Below are the code and all the weights of a small trained network. Each question names an input and a class and asks about switching units off, where a switched-off unit gives its printed mean instead of its output.

import numpy as np


def w(rows, s, z=0):
    codes = np.array(rows[::2]) - 128.0
    scale = np.full(codes.shape[1], s)
    scale[-1] = z or s
    return codes * scale


def norm(h):
    return h / np.sqrt((h * h).mean(-1, keepdims=True) + 1e-5)


def f(y):
    return np.maximum(y, 0)


def log_softmax(a):
    a = a - a.max(-1, keepdims=True)
    return a - np.log(np.exp(a).sum(-1, keepdims=True))


def net(x, mask):
    res = np.array(x, float).reshape(1, 4) / 4 @ E
    u = 0
    for l in range(3):
        y = f(norm(res) @ A[l][:, :-1].T + A[l][:, -1])
        res = res + np.where(mask[u : u + 12], y, B[l][:, -1]) @ B[l][:, :-1]
        u += 12
    return log_softmax(norm(res)[-1] @ U[:, :-1].T + U[:, -1])


A, B = {}, {}
E = w([
[105,173,250,197,127,133],'x0',
[159,64,160,130,65,180],'x1',
[78,38,129,132,87,58],'x2',
[128,128,128,128,129,128],'x3',
],0.0018)
A[0] = w([
[156,163,147,180,196,135,123],'0.n0',
[68,130,175,226,124,93,50],'0.n1',
[100,64,140,129,116,67,129],'0.n2',
[212,184,139,120,156,154,112],'0.n3',
[185,169,64,56,108,159,142],'0.n4',
[91,109,143,178,73,56,56],'0.n5',
[116,172,168,90,113,144,69],'0.n6',
[140,143,155,84,95,144,105],'0.n7',
[184,97,145,139,52,175,144],'0.n8',
[125,60,53,28,140,98,134],'0.n9',
[102,101,194,143,123,89,3],'0.n10',
[139,103,254,189,119,161,79],'0.n11',
],0.0033,0.0019)
B[0] = w([
[92,199,135,126,94,176,186],'0.n0',
[96,137,141,46,176,99,187],'0.n1',
[84,178,135,69,26,127,195],'0.n2',
[67,102,92,146,9,88,198],'0.n3',
[95,62,78,124,184,168,227],'0.n4',
[127,71,131,69,223,117,174],'0.n5',
[101,136,120,160,114,121,144],'0.n6',
[147,120,101,174,150,105,144],'0.n7',
[239,95,214,174,115,210,209],'0.n8',
[164,254,166,190,80,127,252],'0.n9',
[83,74,95,106,191,130,153],'0.n10',
[55,143,64,220,105,126,232],'0.n11',
],0.0027,0.0026)
A[1] = w([
[147,91,75,3,154,145,168],'1.n0',
[214,65,86,96,57,132,2],'1.n1',
[95,127,177,56,59,26,164],'1.n2',
[253,99,118,95,254,165,112],'1.n3',
[83,143,196,167,210,115,198],'1.n4',
[153,177,33,81,134,73,83],'1.n5',
[165,155,221,155,47,79,224],'1.n6',
[106,156,123,160,70,128,195],'1.n7',
[151,194,65,125,108,202,62],'1.n8',
[128,108,212,164,92,27,114],'1.n9',
[122,29,110,136,94,146,186],'1.n10',
[207,24,120,136,34,177,111],'1.n11',
],0.0028,0.00073)
B[1] = w([
[102,205,196,193,114,78,187],'1.n0',
[148,161,163,48,122,158,191],'1.n1',
[176,146,117,169,149,143,210],'1.n2',
[96,154,199,190,255,198,171],'1.n3',
[190,116,116,58,114,147,206],'1.n4',
[124,43,124,153,86,132,228],'1.n5',
[123,102,36,66,120,105,226],'1.n6',
[148,144,97,115,133,138,215],'1.n7',
[73,74,121,102,174,129,237],'1.n8',
[158,106,87,102,156,170,193],'1.n9',
[125,153,138,95,118,151,197],'1.n10',
[200,176,149,40,180,124,250],'1.n11',
],0.0036,0.0021)
A[2] = w([
[127,228,130,172,106,190,121],'2.n0',
[167,173,163,84,186,171,110],'2.n1',
[127,146,107,128,82,182,107],'2.n2',
[82,64,94,96,132,162,178],'2.n3',
[91,82,189,158,73,177,82],'2.n4',
[170,110,73,162,53,24,108],'2.n5',
[124,73,213,106,21,189,139],'2.n6',
[91,88,231,117,221,69,60],'2.n7',
[176,91,254,105,94,162,93],'2.n8',
[158,111,152,248,79,180,3],'2.n9',
[143,51,193,71,62,141,120],'2.n10',
[185,65,184,116,157,211,33],'2.n11',
],0.0039,0.0016)
B[2] = w([
[157,123,188,133,65,65,252],'2.n0',
[118,53,154,179,81,134,235],'2.n1',
[153,89,145,99,164,95,203],'2.n2',
[153,171,146,171,197,107,223],'2.n3',
[173,143,30,174,185,148,170],'2.n4',
[63,35,153,149,66,179,195],'2.n5',
[165,201,41,163,182,101,239],'2.n6',
[112,67,157,33,140,102,173],'2.n7',
[47,88,84,168,124,60,221],'2.n8',
[254,50,79,171,66,152,164],'2.n9',
[92,242,110,112,177,176,213],'2.n10',
[60,95,201,146,122,112,225],'2.n11',
],0.0037,0.0023)
U = w([
[88,188,53,172,241,132,238],'0',
[168,44,253,128,179,219,92],'1',
[82,230,219,148,51,61,170],'2',
[233,114,106,232,59,144,114],'3',
[40,22,60,138,27,100,91],'4',
[202,164,79,10,92,171,131],'5',
[44,67,204,18,177,54,8],'6',
],0.014,0.0017)

Each question gives the input, the list of numbers given to net, and the class t.
The units are the neurons (one row each of A and B). Each row of codes is followed by its name. A weight is (code - 128) times the scale printed after its matrix; where a second scale follows, it is the last column's (A, B and U).
mask holds one flag per neuron, layer by layer. A switched-off neuron (its flag False) gives its mean, the last column of its row in B, instead of its output. The means were averaged over made-up inputs and are rounded, as every weight is.
A unit's drop is (log p(t) with every unit on - log p(t) with that unit switched off) / (log p(t) with every unit on - log p(t) with every unit switched off).
The circuit of an input: a set's keep is (log p(t) with only the set's units on - log p(t) with every unit switched off) / (log p(t) with every unit on - log p(t) with every unit switched off). Starting from the 12 units with the biggest drops (on a tie, the unit counted first), units are removed one at a time, each time the one whose removal leaves the highest keep (on an exact tie, the one counted first), for as long as the keep stays at least 0.8.
units of the circuit, in order: the units of the circuit, biggest drop first
unit that matters most: the unit with the biggest drop
top k neurons: the k neurons with the biggest drops, biggest first
k most important neurons of layer l: the k neurons of layer l with the biggest drops, biggest first
drop when u is switched off: that unit's drop, to one decimal
input [1,1,7,0], class 0: top 2 neurons : (0.n2 0.n5)
input [-7,4,1,-7], class 5: 2 most important neurons of layer 1 : (1.n1 1.n11)
input [-4,6,0,5], class 1: units of the circuit, in order : (0.n8 2.n11)
input [-3,1,0,8], class 1: unit that matters most : 0.n4
input [2,8,2,-7], class 0: units of the circuit, in order : (2.n6 2.n10)
input [6,-4,1,0], class 6: units of the circuit, in order : (0.n9 2.n7)
input [4,-5,1,7], class 6: units of the circuit, in order : (0.n9 2.n7)
input [-8,1,-7,-3], class 1: units of the circuit, in order : (0.n11 1.n3 2.n6 2.n1)
input [0,1,-5,-5], class 1: top 3 neurons : (0.n11 0.n9 1.n5)
input [1,1,-8,-3], class 3: 3 most important neurons of layer 2 : (2.n0 2.n11 2.n10)
input [-6,3,0,-7], class 1: top 2 neurons : (0.n3 0.n4)
input [1,-5,0,3], class 2: top 3 neurons : (0.n4 0.n0 1.n8)
input [-8,6,1,0], class 5: top 3 neurons : (0.n9 1.n1 0.n5)
input [1,0,-4,-5], class 2: units of the circuit, in order : (2.n0)
input [0,7,4,8], class 5: top 2 neurons : (1.n11 1.n6)
input [0,-8,1,-3], class 4: 2 most important neurons of layer 0 : (0.n4 0.n9)
input [2,-4,0,-6], class 2: top 2 neurons : (0.n0 1.n8)
input [1,-6,-1,0], class 2: top 3 neurons : (0.n4 1.n6 0.n0)
input [1,1,6,8], class 0: top 2 neurons : (0.n2 0.n5)
input [2,2,-3,8], class 3: unit that matters most : 0.n11
input [3,1,6,-7], class 0: top 2 neurons : (0.n2 1.n11)
input [-5,1,-6,-2], class 1: drop when 0.n11 is switched off : 0.5
